Below are the code and all the weights of a small trained network. Each question names an input and a target symbol and asks about switching units off, where a switched-off unit gives its printed mean instead of its output.

import numpy as np


def w(rows, s, z=0):
    codes = np.array(rows[::2]) - 128.0
    scale = np.full(codes.shape[1], s)
    scale[-1] = z or s
    return codes * scale


def f(y):
    return y / 2 * (1 + np.tanh(0.7978845608 * (y + 0.044715 * y**3)))


def softmax(a):
    e = np.exp(a - a.max(-1, keepdims=True))
    return e / e.sum(-1, keepdims=True)


def log_softmax(a):
    a = a - a.max(-1, keepdims=True)
    return a - np.log(np.exp(a).sum(-1, keepdims=True))


def net(x, mask):
    ids = ['δζλμξτ'.index(c) for c in x.split()]
    T = len(ids)
    res = E[ids] + P[:T]
    u = 0
    for l in range(2):
        r = res
        for j in range(3):
            rows = slice(2 * j, 2 * j + 2)
            q, k, v = (r @ M[l][rows].T for M in (Q, K, V))
            z = softmax(np.where(np.tri(T) > 0, q @ k.T / 2**0.5, -1e9)) @ v
            o = O[l][rows]
            res = res + np.where(mask[u + j], z, o[:, -1]) @ o[:, :-1]
        u += 3
        y = f(res @ A[l][:, :-1].T + A[l][:, -1])
        res = res + np.where(mask[u : u + 8], y, B[l][:, -1]) @ B[l][:, :-1]
        u += 8
    return log_softmax(res[-1] @ U[:, :-1].T + U[:, -1])


Q, K, V, O, A, B = {}, {}, {}, {}, {}, {}
E = w([
[125,139,251,176,87,61,81,184,209,126],'δ',
[123,154,179,114,132,158,164,87,24,126],'ζ',
[140,158,66,131,147,176,120,239,156,77],'λ',
[102,79,167,147,150,34,131,88,107,102],'μ',
[98,188,121,163,177,111,149,155,134,121],'ξ',
[177,190,213,137,151,153,112,115,112,114],'τ',
],0.021)
P = w([
[118,139,183,84,65,43,194,217,194,112],'0',
[114,192,128,156,187,104,50,125,77,104],'1',
[157,154,151,152,55,65,152,111,137,97],'2',
[91,86,180,123,173,146,92,156,107,91],'3',
[197,160,72,124,98,94,151,135,162,88],'4',
[111,79,185,94,134,164,94,145,99,102],'5',
[133,117,56,130,114,60,190,111,190,94],'6',
[121,101,124,42,121,179,74,134,78,132],'7',
[84,119,113,181,124,69,252,120,160,91],'8',
[110,81,200,70,84,186,120,142,46,148],'9',
[180,145,116,125,98,90,171,148,199,116],'10',
],0.011)
Q[0] = w([
[121,130,165,48,186,112,117,254,161,149],'L0H0',
[133,72,163,99,100,160,70,83,105,204],'L0H0',
[45,12,165,89,63,121,56,162,127,103],'L0H1',
[97,116,135,111,105,119,153,161,91,192],'L0H1',
[68,109,86,120,72,119,155,64,65,86],'L0H2',
[124,97,96,121,70,43,129,123,203,148],'L0H2',
],0.007)
K[0] = w([
[134,150,24,156,131,93,136,195,144,109],'L0H0',
[118,55,71,187,206,190,13,99,97,137],'L0H0',
[50,48,90,215,91,96,100,128,138,131],'L0H1',
[133,138,118,163,86,167,106,9,21,125],'L0H1',
[218,42,128,109,229,74,206,113,29,178],'L0H2',
[136,89,136,150,150,38,2,123,172,98],'L0H2',
],0.0055)
V[0] = w([
[116,93,76,118,134,123,103,111,65,36],'L0H0',
[129,141,72,247,134,115,49,173,146,72],'L0H0',
[92,106,135,160,162,73,84,145,142,143],'L0H1',
[71,184,112,221,164,87,134,162,172,119],'L0H1',
[200,111,119,155,149,40,59,59,101,91],'L0H2',
[131,136,123,133,123,254,109,42,101,190],'L0H2',
],0.0065)
O[0] = w([
[142,118,121,122,110,175,140,101,88,158,117],'L0H0',
[27,121,128,143,97,92,99,109,81,145,146],'L0H0',
[171,164,107,169,223,150,113,201,117,81,172],'L0H1',
[123,230,129,146,105,123,109,86,84,139,183],'L0H1',
[165,126,255,150,120,244,171,113,151,159,173],'L0H2',
[156,160,130,164,169,73,43,104,129,80,1],'L0H2',
],0.0089,0.0093)
A[0] = w([
[174,229,135,86,96,1,219,138,144,140,2],'L0N0',
[121,200,90,155,116,73,213,175,119,98,158],'L0N1',
[154,171,95,145,127,166,103,124,49,75,156],'L0N2',
[107,18,154,87,175,144,89,165,67,167,4],'L0N3',
[228,108,166,73,173,113,134,148,131,125,19],'L0N4',
[136,182,134,131,158,76,107,218,152,76,219],'L0N5',
[158,66,175,200,137,33,36,63,181,171,133],'L0N6',
[156,30,88,75,55,137,180,155,56,110,194],'L0N7',
],0.0073,0.0009)
B[0] = w([
[82,111,99,102,2,99,190,179,73,106,252],'L0N0',
[165,89,162,96,132,182,135,127,159,122,255],'L0N1',
[108,78,189,182,167,104,115,164,195,155,182],'L0N2',
[121,62,115,120,94,185,50,9,71,20,174],'L0N3',
[87,152,114,154,52,191,166,133,84,74,167],'L0N4',
[203,154,127,115,132,137,86,81,93,121,215],'L0N5',
[111,169,91,141,202,63,158,111,87,103,131],'L0N6',
[82,102,56,70,156,167,239,104,216,169,191],'L0N7',
],0.0091,0.0063)
Q[1] = w([
[105,179,116,193,184,140,34,44,104,82],'L1H0',
[34,200,82,135,99,89,135,215,142,146],'L1H0',
[190,110,115,110,162,196,254,154,75,87],'L1H1',
[59,90,155,152,217,141,32,147,106,123],'L1H1',
[145,197,93,69,116,123,61,155,178,89],'L1H2',
[190,117,146,93,107,115,215,151,198,191],'L1H2',
],0.007)
K[1] = w([
[111,142,130,176,181,114,111,57,105,184],'L1H0',
[148,196,144,102,155,128,85,156,120,96],'L1H0',
[174,53,133,66,91,157,141,108,76,130],'L1H1',
[161,179,154,195,206,174,72,114,137,254],'L1H1',
[146,209,107,136,122,128,83,109,97,215],'L1H2',
[97,167,127,36,98,140,172,179,92,149],'L1H2',
],0.0074)
V[1] = w([
[58,53,125,134,135,77,90,157,79,200],'L1H0',
[207,82,149,169,101,158,160,67,79,59],'L1H0',
[76,43,131,85,141,196,151,115,226,130],'L1H1',
[188,2,184,80,84,111,74,149,249,73],'L1H1',
[98,123,129,66,102,55,41,109,195,87],'L1H2',
[154,130,35,63,125,129,180,149,45,107],'L1H2',
],0.0072)
O[1] = w([
[59,209,145,191,159,111,122,84,137,138,72],'L1H0',
[176,78,95,104,100,105,126,218,125,71,188],'L1H0',
[158,254,172,108,113,89,160,108,192,158,188],'L1H1',
[122,142,38,154,125,141,190,161,137,163,159],'L1H1',
[105,115,89,177,107,110,132,68,111,133,37],'L1H2',
[144,109,38,137,143,134,41,79,151,48,249],'L1H2',
],0.0098,0.012)
A[1] = w([
[131,199,132,113,108,127,219,179,144,191,119],'L1N0',
[193,119,67,155,115,254,146,141,170,121,183],'L1N1',
[221,138,153,215,77,132,172,199,172,121,145],'L1N2',
[200,69,125,157,200,79,98,217,7,44,132],'L1N3',
[145,131,88,177,84,97,111,160,172,140,5],'L1N4',
[94,86,77,183,177,38,36,111,33,99,86],'L1N5',
[165,107,130,179,153,99,64,145,176,90,113],'L1N6',
[182,79,202,129,231,38,21,230,150,156,22],'L1N7',
],0.0062,0.0016)
B[1] = w([
[55,160,109,178,184,169,56,155,69,136,192],'L1N0',
[132,132,124,118,165,103,152,103,136,168,229],'L1N1',
[59,115,85,93,100,117,121,124,105,181,216],'L1N2',
[93,146,124,176,168,105,77,27,102,181,249],'L1N3',
[197,84,105,164,97,169,154,67,144,171,151],'L1N4',
[147,174,80,143,148,112,157,229,48,139,148],'L1N5',
[254,170,131,71,181,149,104,190,94,132,149],'L1N6',
[156,155,89,187,133,98,137,156,134,112,182],'L1N7',
],0.0094,0.016)
U = w([
[179,145,111,198,123,190,210,91,124,110,37],'δ',
[122,200,142,93,202,3,160,100,127,176,142],'ζ',
[102,82,166,58,147,157,91,18,161,169,114],'λ',
[193,132,179,64,138,152,192,89,124,108,233],'μ',
[114,153,118,156,140,138,114,27,193,100,4],'ξ',
[92,109,122,149,166,204,46,110,169,26,201],'τ',
],0.0054,0.0031)

Each question gives the input, a string of symbols that net reads in full, and the target symbol t.
The units are the heads (2 rows each of Q, K, V and O) and the neurons (one row each of A and B). Each row of codes is followed by its name. A weight is (code - 128) times the scale printed after its matrix; where a second scale follows, it is the last column's (O, A, B and U).
mask holds one flag per unit, layer by layer, with each layer's heads first. A switched-off unit (its flag False) gives its mean, the last column of its rows in O or B, instead of its output. The means were averaged over made-up inputs and are rounded, as every weight is.
A unit's drop is (log p(t) with every unit on - log p(t) with that unit switched off) / (log p(t) with every unit on - log p(t) with every unit switched off).
The circuit of an input: a set's keep is (log p(t) with only the set's units on - log p(t) with every unit switched off) / (log p(t) with every unit on - log p(t) with every unit switched off). Starting from the 12 units with the biggest drops (on a tie, the unit counted first), units are removed one at a time, each time the one whose removal leaves the highest keep (on an exact tie, the one counted first), for as long as the keep stays at least 0.8.
units of the circuit, in order: the units of the circuit, biggest drop first
k most important neurons: the k neurons with the biggest drops, biggest first
k most important neurons of layer l: the k neurons of layer l with the biggest drops, biggest first
input δ ξ μ, target δ: 2 most important neurons of layer 0 -> [L0N0; L0N5]
input ξ ζ τ ζ λ μ τ, target τ: units of the circuit, in order -> [L0N0; L0H2; L1H1; L1H2]
input ξ δ ξ, target τ: units of the circuit, in order -> [L0N0; L1H1; L1H2; L0H2]
input δ ξ λ, target δ: 2 most important neurons of layer 0 -> [L0N0; L0N1]
input λ ζ ζ ξ λ μ, target ζ: units of the circuit, in order -> [L0H2; L1N5; L0N6]
input λ μ μ ζ λ λ δ ζ, target τ: units of the circuit, in order -> [L0H2; L1H1]
input ξ τ ζ τ δ μ, target ζ: units of the circuit, in order -> [L0H2; L0N6; L0N1]
input λ λ ξ, target ξ: units of the circuit, in order -> [L0H2; L1H2; L1H0; L0N0]
input μ ζ μ ζ τ, target ζ: units of the circuit, in order -> [L0H2; L1H1; L0N7]
input δ μ δ μ τ, target δ: units of the circuit, in order -> [L0N0; L1H1]
input δ ξ δ, target δ: units of the circuit, in order -> [L1H1; L1N4]
input τ λ τ τ μ δ ζ ζ μ μ μ, target λ: 2 most important neurons -> [L0N0; L1N3]
input δ ξ ζ μ λ τ δ, target δ: units of the circuit, in order -> [L0N0; L1H1; L1N4]
input ξ ζ τ λ λ μ δ μ, target τ: units of the circuit, in order -> [L0N3; L1H0]
input λ δ λ μ μ μ δ ξ ζ ζ, target τ: units of the circuit, in order -> [L0H2; L0N3]
input ζ τ μ λ δ, target μ: 3 most important neurons of layer 0 -> [L0N4; L0N0; L0N7]
input ζ μ λ δ ξ ζ λ, target μ: 2 most important neurons -> [L0N7; L0N0]
input τ ζ ζ ξ λ τ λ μ ξ μ ξ, target λ: 3 most important neurons -> [L0N0; L1N3; L0N1]
input δ ζ δ μ μ ζ λ ζ τ μ ζ, target δ: units of the circuit, in order -> [L0N0; L1H1; L0H0]
input τ ξ δ μ ξ τ, target ζ: 2 most important neurons -> [L0N0; L0N7]
input τ τ ζ δ τ λ, target ζ: 2 most important neurons of layer 1 -> [L1N3; L1N7]
input τ μ δ, target λ: 3 most important neurons -> [L1N3; L0N0; L1N2]
input ξ λ μ λ ξ ζ μ, target τ: 2 most important neurons of layer 0 -> [L0N0; L0N5]
input τ μ τ ζ ζ τ ζ τ δ, target λ: 3 most important neurons -> [L0N0; L1N3; L1N2]
input λ ξ μ, target ξ: 3 most important neurons of layer 0 -> [L0N7; L0N1; L0N0]
input μ τ τ δ, target ζ: 2 most important neurons of layer 1 -> [L1N7; L1N3]
input μ ζ λ μ δ μ τ λ λ μ, target μ: most important neuron -> [L0N7]
